Each row is followed by its class.
[2.96 2.12 -0.81 -1.55 0.17 5.30 1.05 -1.61 -1.55 -2.76 -0.81 -2.66 1.15 2.86 -0.39 2.45 3.06 0.49 -2.28 -0.96 1.36 -0.48 1.18 -1.34 1.53 -0.01 3.42 -3.00 -2.13 2.52 -0.42 -3.97] : zatu
[0.36 0.99 -1.11 -0.62 -0.47 2.23 -4.37 1.43 -0.39 -0.39 -0.92 -1.20 -0.29 -0.69 -0.46 -1.20 0.13 2.90 -0.41 -2.24 -0.36 0.30 0.30 -1.03 -0.85 0.27 1.22 -2.22 -0.99 -0.45 0.01 -1.25] : zumez
[1.33 1.89 2.18 -1.40 -0.07 2.60 0.02 -0.29 0.52 -0.42 0.08 -3.68 -2.40 0.97 -0.22 0.26 1.50 1.64 1.50 -1.48 2.47 -0.99 -0.71 -0.45 0.28 1.80 2.09 3.88 0.99 2.52 0.95 -2.15] : zatu
[2.33 1.88 -0.08 -0.94 -2.36 4.26 0.37 1.27 -2.50 -1.86 -1.36 -2.22 3.14 3.10 -0.71 1.99 3.45 1.78 -1.20 0.66 0.87 1.12 -0.04 -2.16 2.15 -0.42 1.98 -2.11 -3.53 2.33 -1.50 -3.36] : zatu
[2.76 0.81 0.15 -1.84 -4.21 4.03 -4.22 0.71 -1.21 -1.12 0.11 -2.16 1.99 -0.34 -2.26 0.14 1.93 3.99 -1.90 2.32 -3.31 2.37 1.21 -2.26 0.98 -0.91 3.63 -3.23 -0.99 -0.17 -0.80 -3.60] : zumez
[3.19 0.31 -0.81 -2.07 -2.95 5.52 -3.40 -0.12 -0.63 -1.36 -0.09 -2.79 0.24 -0.16 -1.07 -0.68 -0.50 3.34 -1.58 0.03 -2.01 0.83 0.86 -1.04 -2.53 0.18 5.05 -1.68 -1.51 1.83 0.58 -2.30] : zumez
[3.43 -0.03 0.70 -1.34 -0.63 5.26 -0.86 0.09 -0.82 -1.18 -2.05 -3.55 2.53 2.86 -2.45 1.30 2.30 2.90 -4.35 0.36 0.37 1.37 1.16 -2.18 1.51 0.17 4.77 -1.64 -1.92 2.28 -0.98 -5.09] : zatu
[2.99 0.31 -2.58 0.20 -2.79 4.32 -3.47 1.49 -3.49 -0.29 -0.90 0.52 2.80 2.41 -1.67 0.34 0.22 1.94 -3.15 2.89 -3.28 1.75 0.90 -3.08 0.89 -0.86 3.75 -7.27 -4.26 0.72 -1.05 -2.33] : zumez
[3.60 1.68 -0.33 -1.33 0.35 4.11 0.45 -0.70 0.19 -0.30 -0.95 -3.75 3.87 3.35 -1.68 0.92 4.68 0.85 -1.68 0.47 -2.14 2.68 0.77 -2.60 1.99 0.05 4.21 -3.85 -4.13 5.18 -1.11 -5.83] : zatu
[2.76 1.20 -0.71 0.57 1.22 3.30 0.54 -0.96 -2.03 -0.80 -1.34 -2.06 0.85 4.48 -2.09 2.27 0.81 -0.60 -3.40 0.47 -2.20 0.84 1.43 -0.93 1.80 0.14 2.76 -1.34 -0.76 2.47 -0.39 -3.78] : zatu
[4.23 0.63 -2.03 -0.19 -3.69 4.71 -4.35 0.84 -1.69 -1.19 -0.85 -1.68 3.29 0.26 0.73 -0.20 0.98 3.41 -3.07 0.84 -3.53 2.28 1.56 -2.47 0.02 0.24 5.12 -5.34 -4.44 0.62 -1.31 -3.47] : zumez
[4.28 1.59 1.27 -2.71 -0.81 5.69 0.22 -0.89 -0.88 -2.50 -1.49 -4.50 2.49 3.38 -1.29 1.86 3.72 1.31 -1.76 -0.83 -0.24 0.07 0.42 -1.84 1.72 -0.23 6.58 -4.46 -3.08 6.19 0.29 -6.17] : zatu
[1.62 3.58 -2.23 -0.35 -2.48 3.27 -2.72 0.43 -1.85 -0.81 -0.97 -0.62 1.36 1.08 -0.20 -0.44 2.12 2.76 -2.71 0.48 -3.05 1.74 1.16 -1.86 -0.74 -1.20 2.39 -4.45 -1.91 -0.19 -0.62 -1.79] : zumez
[2.92 0.81 0.27 -0.64 -0.29 4.68 -0.47 -0.41 -2.72 0.63 -1.94 -2.60 2.44 3.34 4.16 2.14 2.65 -0.41 -2.09 0.52 -0.75 0.63 0.53 -1.17 2.60 4.16 3.76 -4.33 -2.93 3.14 -1.32 -4.68] : zatu
[2.30 1.21 -0.77 -2.46 -4.26 4.46 -5.03 1.60 -0.81 -1.42 1.15 -3.66 2.36 0.39 0.05 -0.54 2.37 4.63 -1.68 0.61 -0.96 1.37 0.46 -3.21 0.47 -0.15 4.73 -3.40 -3.46 0.03 -1.68 -3.64] : zumez
[0.97 0.09 0.34 -1.59 -4.29 4.41 -5.38 3.12 -0.56 -0.92 0.37 -2.56 1.21 1.01 -2.98 -2.54 3.45 7.84 -0.96 -0.23 -0.60 1.51 1.33 -5.39 0.24 -0.14 4.46 -1.87 -4.21 -0.32 -4.53 -3.12] : zumez
[3.05 1.67 -0.40 -1.68 0.17 4.05 -0.22 -1.08 -0.89 -0.97 -0.76 -4.11 2.73 1.00 -1.33 2.96 3.18 -2.24 -1.15 -0.06 -1.74 1.41 2.07 -1.67 2.15 -0.64 4.84 -3.62 -3.86 3.73 -0.86 -5.12] : zatu
[3.74 1.10 0.77 -0.90 -2.30 5.74 -0.19 3.48 -1.26 -1.82 -1.47 -2.10 1.76 2.47 -1.16 1.79 3.31 1.61 -2.42 -0.79 -0.57 1.35 -1.58 -2.30 2.79 -0.18 4.33 -3.85 -3.45 2.31 -1.28 -5.29] : zatu
[2.74 -0.21 -0.55 -2.94 -3.71 6.37 -4.12 0.89 -0.14 -0.82 -0.87 -2.75 1.29 0.09 -0.91 -0.93 1.33 5.24 -1.53 0.81 -1.43 1.96 1.21 -2.68 0.16 1.12 4.64 -1.99 -2.92 -0.22 -0.10 -2.89] : zumez
[3.85 1.54 1.61 -2.56 -0.61 4.38 -0.64 0.44 -1.41 -3.35 0.91 -3.35 -0.29 1.97 0.41 -0.16 2.88 2.68 2.12 -1.63 4.37 0.26 -1.05 -2.25 1.47 -0.42 2.82 2.66 -1.79 2.11 -0.86 -3.17] : zatu
[3.77 -0.01 -0.06 -0.71 -0.32 5.33 -0.88 -0.78 -1.52 -1.77 -0.89 -4.40 2.31 3.00 -0.67 0.51 2.38 1.01 -1.69 0.49 -2.92 1.17 1.30 -1.15 0.38 -0.54 4.27 -3.30 -2.37 2.80 -0.68 -4.46] : zatu
[3.83 1.60 0.72 -2.23 0.10 2.61 0.12 0.75 -0.25 -1.81 -0.38 -2.43 1.88 3.39 -1.55 1.60 3.82 0.53 -0.66 0.04 0.03 0.96 0.11 -2.41 1.26 -0.33 2.42 -0.87 -3.02 2.26 -2.07 -3.74] : zatu
